Here is a tiny trained network, its code and every weight. The questions are about switching its units off for an input and a class, where a switched-off unit gives its printed mean instead of its output.

import numpy as np


def w(rows, s, z=0):
    codes = np.array(rows[::2]) - 128.0
    scale = np.full(codes.shape[1], s)
    scale[-1] = z or s
    return codes * scale


def f(y):
    return y / 2 * (1 + np.tanh(0.7978845608 * (y + 0.044715 * y**3)))


def log_softmax(a):
    a = a - a.max(-1, keepdims=True)
    return a - np.log(np.exp(a).sum(-1, keepdims=True))


def net(x, mask):
    res = np.array(x, float).reshape(1, 8) / 4 @ E
    y = f(res @ A[0][:, :-1].T + A[0][:, -1])
    res = res + np.where(mask, y, B[0][:, -1]) @ B[0][:, :-1]
    return log_softmax(res[-1] @ U[:, :-1].T + U[:, -1])


A, B = {}, {}
E = w([
[136,230,35],'x0',
[72,62,88],'x1',
[103,125,82],'x2',
[210,82,219],'x3',
[2,152,207],'x4',
[136,243,230],'x5',
[105,141,156],'x6',
[88,54,118],'x7',
],0.0064)
A[0] = w([
[178,205,108,126],'neuron 0',
[206,35,105,171],'neuron 1',
[201,185,157,132],'neuron 2',
[68,74,163,180],'neuron 3',
[84,231,209,135],'neuron 4',
[63,163,53,156],'neuron 5',
[157,153,214,155],'neuron 6',
[147,2,226,206],'neuron 7',
[90,149,72,135],'neuron 8',
[113,185,192,104],'neuron 9',
[180,59,60,91],'neuron 10',
[67,99,131,114],'neuron 11',
[152,215,76,159],'neuron 12',
[120,129,214,255],'neuron 13',
[167,187,218,199],'neuron 14',
[107,201,132,228],'neuron 15',
[111,217,201,156],'neuron 16',
],0.0094,0.0067)
B[0] = w([
[75,172,97,166],'neuron 0',
[164,79,159,222],'neuron 1',
[101,139,76,173],'neuron 2',
[94,124,104,185],'neuron 3',
[166,114,72,206],'neuron 4',
[63,91,194,188],'neuron 5',
[147,85,43,190],'neuron 6',
[56,82,135,254],'neuron 7',
[108,112,148,160],'neuron 8',
[220,110,75,164],'neuron 9',
[205,125,181,185],'neuron 10',
[67,153,175,145],'neuron 11',
[83,160,115,185],'neuron 12',
[115,115,65,231],'neuron 13',
[106,105,2,221],'neuron 14',
[99,116,52,201],'neuron 15',
[153,100,51,202],'neuron 16',
],0.0089,0.0091)
U = w([
[56,144,109,192],'0',
[182,146,81,35],'1',
[166,219,246,2],'2',
[154,49,112,153],'3',
[224,138,123,171],'4',
[170,250,251,2],'5',
],0.011,0.0083)

Each question gives the input, the list of numbers given to net, and the class t.
The units are the neurons (one row each of A and B). Each row of codes is followed by its name. A weight is (code - 128) times the scale printed after its matrix; where a second scale follows, it is the last column's (A, B and U).
mask holds one flag per neuron, in row order. A switched-off neuron (its flag False) gives its mean, the last column of its row in B, instead of its output. The means were averaged over made-up inputs and are rounded, as every weight is.
A unit's drop is (log p(t) with every unit on - log p(t) with that unit switched off) / (log p(t) with every unit on - log p(t) with every unit switched off).
The circuit of an input: a set's keep is (log p(t) with only the set's units on - log p(t) with every unit switched off) / (log p(t) with every unit on - log p(t) with every unit switched off). Starting from the 12 units with the biggest drops (on a tie, the unit counted first), units are removed one at a time, each time the one whose removal leaves the highest keep (on an exact tie, the one counted first), for as long as the keep stays at least 0.8.
units of the circuit, in order: the units of the circuit, biggest drop first
unit that matters most: the unit with the biggest drop
k most important neurons: the k neurons with the biggest drops, biggest first
drop when u is switched off: that unit's drop, to one decimal
input [6,-6,5,6,-1,0,8,0], class 1: unit that matters most => neuron 7
input [-5,6,-8,-1,7,6,0,1], class 3: units of the circuit, in order => (neuron 9; neuron 4)
input [4,-8,4,1,-4,4,-7,2], class 0: units of the circuit, in order => (neuron 0; neuron 12)
input [8,-7,4,1,-6,-6,-6,6], class 4: 2 most important neurons => (neuron 10; neuron 7)
input [-3,-6,-7,-3,-4,1,-5,-6], class 1: 3 most important neurons => (neuron 7; neuron 5; neuron 14)
input [7,4,1,2,-8,7,8,-7], class 0: 3 most important neurons => (neuron 0; neuron 12; neuron 10)
input [5,-8,-5,-6,1,8,1,4], class 1: 4 most important neurons => (neuron 9; neuron 4; neuron 16; neuron 7)
input [1,2,2,5,-3,6,3,-5], class 1: drop when neuron 7 is switched off => 0.1
input [0,5,-5,2,-3,8,-1,-1], class 1: drop when neuron 5 is switched off => 0.2
input [-5,-7,5,-2,-1,-8,0,-8], class 4: drop when neuron 7 is switched off => 0.2
input [0,-6,6,-1,-6,7,2,1], class 1: 2 most important neurons => (neuron 7; neuron 5)
input [3,2,-8,-8,5,8,6,0], class 1: drop when neuron 7 is switched off => 0.2
